Each row has a class, written after it.
[-213  -31 -374   46  130 -101  211  -35 -162  270  375  -41  -57 -193
  215   94 -422 -582  489  258  -11  116 -419  128   41   46  -66  -87
   77  271  108 -213   70 -371   66 -420]
S
[ 335   18 -449  -73  536  -46  -42  -12  183  111 -147 -197  320 -145
  198 -243  230  188  225 -469  -88  -99  181  282  155  114  -86  128
 -316 -387   83  -33  124  -76  364   62]
B
[-162 -239  -59   73  217  108  117 -221  -51  250 -295   82  205   35
  -19 -243  182 -110  231  -45 -216  -63  150   38   66  149  -93 -144
  -75  -21 -124 -262    2  -64   98 -207]
H
[  42   10 -383   64   80 -170  -36  145 -280  -31 -260  179   97   27
  189   24   53 -181  168 -168 -118   23   43   32   28  218   43  189
 -159 -194  -86 -341  115 -146  471 -144]
J
[ 100   22  191  245  -36   48  230  -47  303   67 -303  184   47  -86
  -95   -7 -128   14  -40   84   40 -318  -16  -25  266  -68   48 -193
  241   64 -110   67   76    4 -170 -175]
H
[ -31  -51   69   20 -209 -152 -324  216  -22 -354 -101  186  -30   93
   52  120  156   36 -134  163 -193   51  386   97  185   77   21   11
   52  149  -18  -23 -151   75  -31   99]
Q
[ -13  -70   67   19  338  214  201   98  -57  102  -65   64  204  -14
  235  -13  -31   97  116 -137  207  -40  162 -166  175  104  -38  102
  -30  128  -59 -206  149  171   18  255]
J
[  22  109 -111    5  162   41  123  107 -182  190  -42  343  182   -9
  -15  -35  -63 -147  -17   31 -184   -3   15  -57   67  111  -50  110
 -128 -223 -132 -166   56   25   17 -304]
V
[  48  -97  369 -128  -85  146  295  -68  169   -2  179   27   46 -181
  -22  -75  -72  -44  131  -36  146  180   76 -380 -156  107  264  -72
  116  231    4 -188  148   24  161  412]
P
[  61  175 -182    0  253 -191  465 -117  -20  123   93  391  274 -269
   50 -198   90 -492  538   61   74 -259  200  182   60  348  102   99
 -153  201  183  191   36 -328   67   51]
E
[ 318  611 -431   74 -346  -41 -502  263 -135 -209 -247  279  187 -291
   73   66 -315 -406  -54   95 -188  -44  272  899   92 -505   72  702
 -531 -480   82   47 -270   14 -335  -53]
E
[ -28    7  140  -62  101   33   91 -177  -15  158  -33   86  127 -234
  -80   61  -19  -31  222  -22  165 -108 -200  238   48 -123  -52 -142
   90 -274   39   14  -77  -19   27  -38]
S
[  66  109  -47 -160  127  204   62   50   22  -82   11  -72   91  -78
   78 -153 -110  213  -91   54   -2  -22  -23   -2 -117 -188   30  214
 -270  -47  120 -111  -26  189   -3  150]
H
[-161  -31   67  -79  -87  -31 -184   42 -117  -12  -44  -35  136 -113
   86  -98  168  149   24   22   -8   58  188   79   16   -8  -67   84
  -51  327  -79 -340   14   69  211  127]
W
[ 105 -399 -252   96  233 -175   22 -103 -211  159 -217 -279 -175  124
   32  -71 -249 -144  334  -20 -253  -75 -251   23 -120  277  -77 -126
 -380   53  103 -427  101  -73  367 -506]
W
[  16   44 -151 -104  234 -257  149   86   64   42 -332  175  111   30
 -152   35   52 -301  231   77 -395   45  -64    9  364  135  144    0
  -74 -346  -21 -300  129 -106  155 -227]
V
[  11  -56   10   24  442  282   60   29 -151  291   12  169  175 -215
   97 -139 -234   99  -22  232  -12 -178   59 -212  184   26   -8  -81
  -64  192   25 -170 -143   57 -158  -68]
W
[-100 -273 -213 -247  790  215  486  -91  134  213  188  343   22   46
   69 -144 -225  277   -8   33  183  104 -167 -287   93 -160  205  142
 -463  508  107 -437  -37   -3 -226  247]
R
[  13  -68   53   81  185   50  269 -266   26  272   24  -70   98  -81
  -17   20 -322 -202  -24  138 -134  -40  -66 -167 -113   57  116 -420
    0   63   76  281  -41   62 -194 -384]
P
[  30 -188  -19   49   49  -79   52  -17 -232   36 -113  -13   20  -66
 -110  -76  191  135  103  -83   79  -52 -113  -98   70   70  -31 -387
  161   76    1   76   24 -123  -32   35]
H
[-189  197  114  -24  152   16  317  -78 -158   -3 -172  -40   57 -135
  -81  -69  -16 -347  380 -206 -249  281    5  -58  187  173   55   61
   96  -32  -55  234  195  -13  420 -408]
W
[  57  -11   41  124  141  -47 -235   20 -164  -28   -4   39   90  -42
  -36   18  -10  197   46  -39   -6    2   56  181  132   99   78  -35
  218 -265    8   52  -31   37  -28  270]
J
[ -17 -216 -192   82  275  205  104 -306   92  481   61  127  123  -78
 -330  258  -86 -341  118  300  271 -159 -151  185 -590 -309  -20  -45
   38 -196   62  -53 -206 -137 -536 -221]
P
[   3 -121   46  -67  310  138   28  -73   23   69  215  267   11  -78
  337 -253  333  -78   45 -152  -40 -129  356  216   30   28 -141  185
  -72  348 -155  -19  184  141  237  248]
W
[ -57   -3   66  -47  319  -28  -35  -23  -18  -61   77 -137 -109 -132
   14  115 -123  223  251  -93  218 -172  -69   -1   22  -68  -60  -98
 -104  137  176 -131  125  215   74   86]
W
[ 112   59   39   64  134   82  105  184   -7   72   52  -13  145  160
 -130   -8  -44  218  -43  -19  -35  121  -15 -538  211  157  141  -83
  290   10 -172  187  132   47 -230   74]
J
[  -6 -212  192 -228  131  -79  208   63  168   33  183   39   16  -21
   16   11 -138   97   91   70   40  131 -139 -274   61  -39  202  -67
  -90  261   38 -169  142  -23  119   74]
S
[ -63 -163  167 -203   59 -160   32 -115  204   37   32 -250  -22  -65
 -185  198   69  349   -6 -156  194   17 -146    7    8  -79  122 -154
  -68  438 -105   34   91  215   64  396]
E
[ 140  379 -348   31  559 -197  316 -116 -172  129 -250  842  129  243
  -55 -237  556 -103  -63 -185   50 -196    2  153 -322  184   41  -68
 -172 -697   51  437    4   35   82  -91]
J
[-138  216  -84   80  327   56  -34  151  -43  -91 -262 -539  182   54
  155 -105  207   67  179 -331  190  212  -49  471  248   51 -225 -234
  233 -724   -6  -47  156   95  231  167]
E
[  38  -46  -90 -115  176  -88  320  -17   20  111  223  334    9 -120
 -170   67 -214 -332  180  190  142   57   29 -141  -47  160  128    2
  -46  -28   89  -58  -37 -132   77 -135]
W
[ 174   36 -317  -54  475  137  110   -2 -204  133 -149   78   32 -205
  -82 -133 -447   42   21  -40 -179  -16 -334 -128  145  -22  131  224
 -413 -141  136 -279   47  -51   34 -214]
F
[  77  268 -217  116 -223  -47  129  229  -36  -71 -279  340  251  -91
  -14 -133  142 -241  -60  130 -122   49  189  125  314  184   25  256
  314 -123  -38  -81   83 -166 -109  335]
V
[ 183 -254 -308 -228  272  169   89 -113   78   44  247  -40  186  -32
   -7 -450  113  298  172 -175  174  141  196 -724 -429  573  -26  -49
    0  263  221   63  327   -8  304  385]
B
[  88   88 -368    0 -242  -61  114  115   36  -33 -317 -114  179  -76
 -106  226   79 -219  266 -122  -58   61  196  -64  -37   -9 -134 -111
  383 -479  -25   -2   93  -73  175  -99]
B
[-471 -249 -301  181  580  180  -85 -156  -28  339  -94   81  -31  330
 -206 -192   80  521  -71  -67  161 -200   51 -126  361 -271  133 -281
  315 -379 -108  230 -130  119 -304  244]
V
[-414  154  189 -170 -137  -23    8  -80 -159  104 -370  -65   17 -252
 -188 -126  107  -12  355  -21 -231  178  -87  166  268 -180   -5 -126
  161 -193  136   54 -145  -45  292    2]
E
[ 254  -22 -345   61  127 -193  -89   88   66  142    9 -228    9  156
 -126  -19  202  176  -58 -102  311   91  141 -268  217  222  -88 -398
  339  -12   19  223   29   10 -275  214]
V
[-124 -142   57   -8   26  107   90  -34   21   -3   58 -118   33 -113
 -139   95 -170  223  -29   17   94  208 -455  -84  -26  -29  126 -191
  293 -112   19  -75  101   60   23  227]
F
[ -97   98   83   11 -173  103  228   80    8  -64  132  318  252  -90
   41   10   41 -277   52  196  -55 -149  318  293 -395  -28  -17    1
 -135  -85 -104  356 -218  -19   81 -259]
H
[ 523  293  -18   97 -456  -26  295  182  228  119    6  352  323   -3
  158 -216    5 -102   -5   31  367   -6  123 -271   13  253   62  167
   29  165   12   66  -61 -255 -274  316]
S
[  94 -154  -25  124 -176  -72 -195 -146 -335  -14    7 -200   28 -135
   68  -53   86   43  126  -24  116  -86  104   97 -146  256 -135 -197
  147  200  -65 -270  -94  -90  233   -5]
Q
[  64  -30 -588  354  297   50 -142  167  170  -53    8 -598  241  -79
  -22 -260  139  223   78  -66 -215  116 -122  451   36  140   49 -388
  288 -418  -28  321  114  120  154 -138]
Q
[  18  -87 -151  -48  -96  -37 -110  226 -106 -175  108  135  -26 -148
 -115 -148 -112 -169   23  316 -455  279  333   36   13  480  -67   72
  118   42   20 -380 -108  -77  382  -27]
F
[ 139   47    1  -61   17   23  220   42  143   87  268  -97  -22   77
  220 -219  -51  -56  157 -105   31  103 -130 -175  -37  123   -4  -23
 -126  -72  134  -87  142  -32   80  141]
F
[ 314  280 -293   44 -222   -5  181  137  205  -43  463   68  184 -263
  -37   58  -87 -105 -170  214  221  -37 -201   49   -1   48  104   68
  172  185   -5  293 -105 -181 -385  275]
F
[ 126    8   57 -129 -390  -27  -81   45 -276  101 -174 -127   28   57
  278 -282 -244 -278  156  -84 -282  150  -33   24  178  203 -184  389
 -390  135 -121 -457   68 -151  356 -170]
S
[-329 -221  130   82  347   26  144  -94 -348  129  -10  268 -101   75
  163  -31  107   40  356 -133  -97  -22   95  -85  141   46   33    9
 -118   82   15 -420  -75  -31  249 -108]
E
[  -8   64   88 -194  -85   63 -199  119 -179 -201 -145 -230  -35  -52
  -48   56  -35   33   48  -28  -20  241 -152 -139 -218  -30   47   68
 -126    3   53    2    3   27  218  -21]
B
[  86  269   32  130 -130   60  311  104  175  121  229  118  104  -35
   10  207 -109 -373  -93  162   74   92   94  -60   53  -45  120 -170
  267 -221  -60  227  -73   74 -348    2]
Q
[ -84   42   44   18  207   78  -40 -252 -212  119 -114 -117  108   28
 -154   35 -200  200   85  -99  -89  -84   16   22   78 -222   66   10
  -55 -390  -57 -219  -62  149 -137  -69]
H
[-183   10 -143   86   89  326  234  -42  -90   93  -62   24   60   26
  212 -253   88 -122 -113   14  -15   82   37 -361 -103   90  112 -196
   68  -25   75   18  -32  -29  -30  158]
R
[ 119 -151  200  229 -512 -375  -45   55  100    8   32 -523 -176  292
 -146 -104  157  -11  -41  177 -234  149  182 -186  237  274  -19 -216
  326   55  226  -40  -11  -98 -225 -100]
R
[  19 -236 -102  268  139 -217 -290  113    5  -59 -131 -416 -231  136
   88 -215  114  457  163 -300 -240  204  -38  269  494   88  -54 -251
  290  405 -103 -102  138 -116  127  172]
R
[-147 -112  184 -157   97   44 -286  -77 -149 -106  184 -201 -144 -136
 -242  -56  113  301   41  -18   -1  208   77   14 -369  -49  -46 -130
   72  -69  166 -365    0   45  162  218]
R
[-143 -438  307 -283  767    1 -334 -179 -283  -29 -115  600   17   -8
 -336   82 -116  695 -125  -51  156 -100  230  100   96   58  -89    3
  -69 -127  -83 -416 -202   67  153  208]
P
[ -63 -187  -10    9  122 -145 -289 -123    1  257 -264 -159   93 -360
  272  202 -197   28  141    7  189 -441  112  425  121 -303 -131  -85
 -154  568  -16 -341   46  -43   80   -8]
R
[  33 -235 -209 -112  339  195   80  241  -44   89  -19  305  152  -37
   82   60 -118  -26  185   76  -93   69  306 -125 -235  -90  115  143
  -38  284 -262 -203   52  -19  229  -12]
V
[  58  132 -217  136 -215   17   20   72   73  -88  -73  -79  113 -254
   15  -63 -143  -70  -44 -228 -106 -130  286  456  138 -135 -110  252
   67 -185  -55  -72  244  -54   85  250]
J
[  88 -358  250 -412    8 -151 -338   -8  -90  -73  -27  319   71  -98
 -143 -184  115  115 -174   54  -48  602  593   54   17  470 -278  -88
  272  369   62  139   39   98  284  339]
F
[  99  310 -636  -63  -56 -110 -130  123   53  -56  410 -458   34 -369
 -208  224  -29 -646   -7  -64 -295  126   47  408  -14  204 -201  307
  111 -366  -69  150  246 -190  211 -138]
S
[ -78 -201 -155  101 -413 -324 -599  -71 -302 -199 -489 -303  -69   82
 -346   46  300 -188   23 -359 -134  222   -1  603  -66  -69 -154  -93
  223 -860   58  366  193 -148  223 -143]
F
[  86  -88   13  -75  218   17  151   73   25   74   -2   83  -19   37
  -65 -247   75  -32   93  -35  -36    9  161 -155 -185   75  104   -4
  -35  -49   26 -157  193  -58  161  232]
P
[ 156  -34   92  221   86   16  212  -22  -43   53 -208  -37    7  -71
   56 -212  -36  -80 -188  -69 -100   44  -14   87  246  223   24 -137
  164  261 -117  -79  227  -20  -28   92]
V
[ -49 -221   39   44  227 -109  409  -86  117  213  203   -3   90    5
  -18   79   -2 -159  236  -91  144  163    1  -62   39  299  133 -184
  187  -68  -81 -202  240   97  241  110]
E
[ -60  275   48   46 -262    1  -73 -169   53 -135  -13  -19  -19 -246
 -188 -170   -8   21 -139  -34 -274  196 -226  189  335  222   15  110
  260   53  -72  -11   88  121   56  240]
P
[-103  168   54  -55  -49  144  -69   83 -106  -64  144  -84  -51  -77
   57   61   72   74   88 -181  317  109 -116 -154 -215 -251   77 -130
 -133 -108   10   16  -67   48   45    4]
E
[ -64 -168 -151   74   11    1   89  -22  283   58  596   -1  180   10
 -402 -175  226 -137 -164  338   71  103  635  157 -302   98  100 -315
  286 -437   99  245 -247  -68 -332  163]
F
[  13  107 -225   71   25   27  539 -238  -51  197    2  129  -85 -124
  -59  -43 -236 -810  343   93   -9 -332  -25 -123 -209  159  -17  109
 -142  -67  246  345  161 -229  -18 -383]
H
[ 117 -167   -4 -227  150   31  -34  -63  136   50  134   49   60  -62
  -72  103   81   10   60 -103   50 -126  107   12 -397   95  -86  -97
 -224  -93  -30   50   34   83  183   59]
R
[-208 -132   82 -149 -433    0 -241  -72   27 -412 -256 -341 -205   30
 -101  -39  229  -20   27 -193  -29  445 -207  -14 -101   49   87  -61
 -103    3  170  191 -201 -258  349  -15]
V
[ 125   23  115   39 -455 -151   71   62  187  -95   72  129   36   -5
  -35  222 -215 -263   77  137  -62  152  125   64   12   77   41  153
   -1   61    5 -286   -2  -28 -121  -10]
E
[-251 -255 -274 -166  280  135  -86   -5 -143   32    3   68  -66 -109
  -26 -101   88  247 -168    8  -30   15    3 -270 -131 -278  137 -247
  -51  101 -114 -269   -7   10  291  -80]
E
[  34  -39 -176 -160 -100  -87 -217  -76   14   51   86 -233  -69 -310
 -271  212 -124 -189  278  121  213 -105  -56  221  -82 -251  -76  147
  -81   83  134 -166   28   38  -97   19]
J
[ 258   -4 -266  -49  469  276  145    2   46  195  -17   59  309  316
 -126  143 -209  290 -404  356   50 -507 -124  -11 -367  112 -282  345
 -265 -518  -31   45 -192  376 -380 -223]
S
[   4  113   73 -118  129   30  -63  170 -293   -7 -240   60   52 -231
  185   48 -206   20  -65   82  197 -167  106   -8   -6 -299    8  225
 -344  283  -42 -501  -62  -78  229 -247]
J
[  63   58   55 -117  146  -80  -10  131  -58 -103  -86  180  145  -81
   42  102   29  100  187 -189   74    3  110  145   81   29  -71   66
 -208 -105   65  130    4   71  122  -33]
E
[ -94  187 -335 -116  165  -60  -24   22  -53 -106  168  -85  104 -111
  184   94   81 -166  231 -151  -36  -16  163  145 -211   30  -73  -57
  -73 -243   74  149  110  121  309   -4]
F
[ -44  113 -211  148 -190  -90  267 -118  -64  135 -266  -81  114  -29
    3   39 -346  -85   13   28 -256 -108 -450  -60  341   71  121  -44
  130 -127  -84  -75  127   24   -2  -85]
F
[ -66  293 -260   98  302  200   32  -59 -236  -45 -352  -89   64 -194
 -105  -72 -171 -117  141  -39 -277  -95 -107   94    5  -38  -45  198
 -139 -224   61  -51  -99 -182  149 -466]
W
[ -21 -317 -206  183  594  248  182  131 -154 -227   66  369 -198    9
   14 -639   28   65   25   23 -229 -199  290 -150  174  573  -64 -185
  319  -93   63   72  525  239  331  331]
J
